Here is a tiny trained network, its code and every weight. The questions are about switching its units off for an input and a target symbol, where a switched-off unit gives its printed mean instead of its output.

import numpy as np


def w(rows, s, z=0):
    codes = np.array(rows[::2]) - 128.0
    scale = np.full(codes.shape[1], s)
    scale[-1] = z or s
    return codes * scale


def f(y):
    return y / 2 * (1 + np.tanh(0.7978845608 * (y + 0.044715 * y**3)))


def softmax(a):
    e = np.exp(a - a.max(-1, keepdims=True))
    return e / e.sum(-1, keepdims=True)


def log_softmax(a):
    a = a - a.max(-1, keepdims=True)
    return a - np.log(np.exp(a).sum(-1, keepdims=True))


def net(x, mask):
    ids = ['Σαεηπτ'.index(c) for c in x.split()]
    T = len(ids)
    res = E[ids] + P[:T]
    r = res
    for j in range(2):
        rows = slice(2 * j, 2 * j + 2)
        q, k, v = (r @ M[0][rows].T for M in (Q, K, V))
        z = softmax(np.where(np.tri(T) > 0, q @ k.T / 2**0.5, -1e9)) @ v
        o = O[0][rows]
        res = res + np.where(mask[j], z, o[:, -1]) @ o[:, :-1]
    y = f(res @ A[0][:, :-1].T + A[0][:, -1])
    res = res + np.where(mask[2:14], y, B[0][:, -1]) @ B[0][:, :-1]
    return log_softmax(res[-1] @ U[:, :-1].T + U[:, -1])


Q, K, V, O, A, B = {}, {}, {}, {}, {}, {}
E = w([
[162,228,70,159,73,108],'Σ',
[134,125,211,161,87,175],'α',
[61,132,208,2,176,94],'ε',
[147,152,166,49,180,82],'η',
[19,190,120,47,56,197],'π',
[193,177,98,3,71,167],'τ',
],0.0091)
P = w([
[116,2,142,113,81,81],'0',
[128,58,168,125,82,77],'1',
[138,75,160,145,114,100],'2',
[141,96,154,150,128,104],'3',
[144,119,151,151,134,110],'4',
[142,136,150,153,142,119],'5',
[137,153,146,150,157,124],'6',
[134,172,146,148,167,133],'7',
[133,189,146,144,177,141],'8',
[129,208,142,141,184,146],'9',
[130,222,142,131,196,156],'10',
],0.0093)
Q[0] = w([
[140,107,221,162,92,148],'H0',
[37,3,130,111,132,82],'H0',
[146,231,237,141,8,118],'H1',
[101,55,109,177,200,181],'H1',
],0.019)
K[0] = w([
[119,117,174,200,110,124],'H0',
[189,98,145,44,55,115],'H0',
[117,250,142,109,170,139],'H1',
[139,81,82,92,90,83],'H1',
],0.024)
V[0] = w([
[60,41,94,143,73,179],'H0',
[132,181,145,150,136,249],'H0',
[171,59,208,185,31,157],'H1',
[238,136,40,85,98,203],'H1',
],0.014)
O[0] = w([
[96,189,156,178,48,28,95],'H0',
[158,31,103,91,47,104,139],'H0',
[210,97,91,16,123,183,202],'H1',
[227,177,255,116,73,134,2],'H1',
],0.0084,0.0024)
A[0] = w([
[177,96,110,174,189,96,68],'N0',
[134,112,78,198,103,157,151],'N1',
[149,177,168,160,138,131,58],'N2',
[144,134,147,250,108,79,114],'N3',
[163,205,45,158,93,138,97],'N4',
[89,151,127,165,68,144,129],'N5',
[140,121,132,90,188,101,177],'N6',
[153,74,138,118,133,149,255],'N7',
[106,149,167,153,157,138,161],'N8',
[145,34,145,133,62,120,81],'N9',
[84,178,45,128,91,177,114],'N10',
[110,101,157,88,141,79,161],'N11',
],0.021,0.0031)
B[0] = w([
[205,108,103,48,94,159,142],'N0',
[182,222,119,110,137,173,154],'N1',
[169,153,183,80,103,107,172],'N2',
[87,114,202,89,54,6,171],'N3',
[219,182,117,126,45,136,156],'N4',
[124,78,94,75,150,112,167],'N5',
[82,215,133,135,144,105,250],'N6',
[115,113,215,191,187,139,241],'N7',
[122,127,128,109,79,69,195],'N8',
[143,139,40,143,158,198,255],'N9',
[167,96,160,40,182,145,197],'N10',
[112,179,120,175,117,130,204],'N11',
],0.017,0.0067)
U = w([
[117,106,164,110,134,155,1],'Σ',
[149,158,69,127,193,253,110],'α',
[135,97,99,13,157,164,89],'ε',
[66,187,98,107,140,115,204],'η',
[126,106,65,118,85,151,140],'π',
[207,189,159,84,78,176,101],'τ',
],0.0044,0.0028)

Each question gives the input, a string of symbols that net reads in full, and the target symbol t.
The units are the heads (2 rows each of Q, K, V and O) and the neurons (one row each of A and B). Each row of codes is followed by its name. A weight is (code - 128) times the scale printed after its matrix; where a second scale follows, it is the last column's (O, A, B and U).
mask holds one flag per unit, heads first, then neurons. A switched-off unit (its flag False) gives its mean, the last column of its rows in O or B, instead of its output. The means were averaged over made-up inputs and are rounded, as every weight is.
A unit's drop is (log p(t) with every unit on - log p(t) with that unit switched off) / (log p(t) with every unit on - log p(t) with every unit switched off).
The circuit of an input: a set's keep is (log p(t) with only the set's units on - log p(t) with every unit switched off) / (log p(t) with every unit on - log p(t) with every unit switched off). Starting from the 12 units with the biggest drops (on a tie, the unit counted first), units are removed one at a time, each time the one whose removal leaves the highest keep (on an exact tie, the one counted first), for as long as the keep stays at least 0.8.
units of the circuit, in order: the units of the circuit, biggest drop first
unit that matters most: the unit with the biggest drop
which heads matter: for each layer, one digit per head in row order, 1 if its drop is at least 0.15 and else 0, layers parted by /
drop when u is switched off: that unit's drop, to one decimal
input η η ε ε α, target α: units of the circuit, in order => H0, N9, N8
input τ α τ α, target τ: unit that matters most => H1
input α η α α Σ α π, target ε: units of the circuit, in order => N10, N5
input α π τ α η τ τ τ α α τ, target α: which heads matter => 10
input τ α α α Σ ε α Σ α Σ, target τ: which heads matter => 01
input ε τ α τ π α η τ τ, target τ: which heads matter => 01
input ε Σ τ α α ε τ ε α, target ε: which heads matter => 01
input α π α Σ α Σ, target τ: which heads matter => 00
input α τ τ, target τ: which heads matter => 11
input α τ α, target τ: which heads matter => 11
input α η α η η η ε, target η: drop when N6 is switched off => 0.2
input α α η, target η: drop when H0 is switched off => 0.4
input τ α α Σ η τ η α ε α, target ε: drop when H1 is switched off => 2.1
input α α τ π α Σ Σ α α π, target ε: units of the circuit, in order => N10
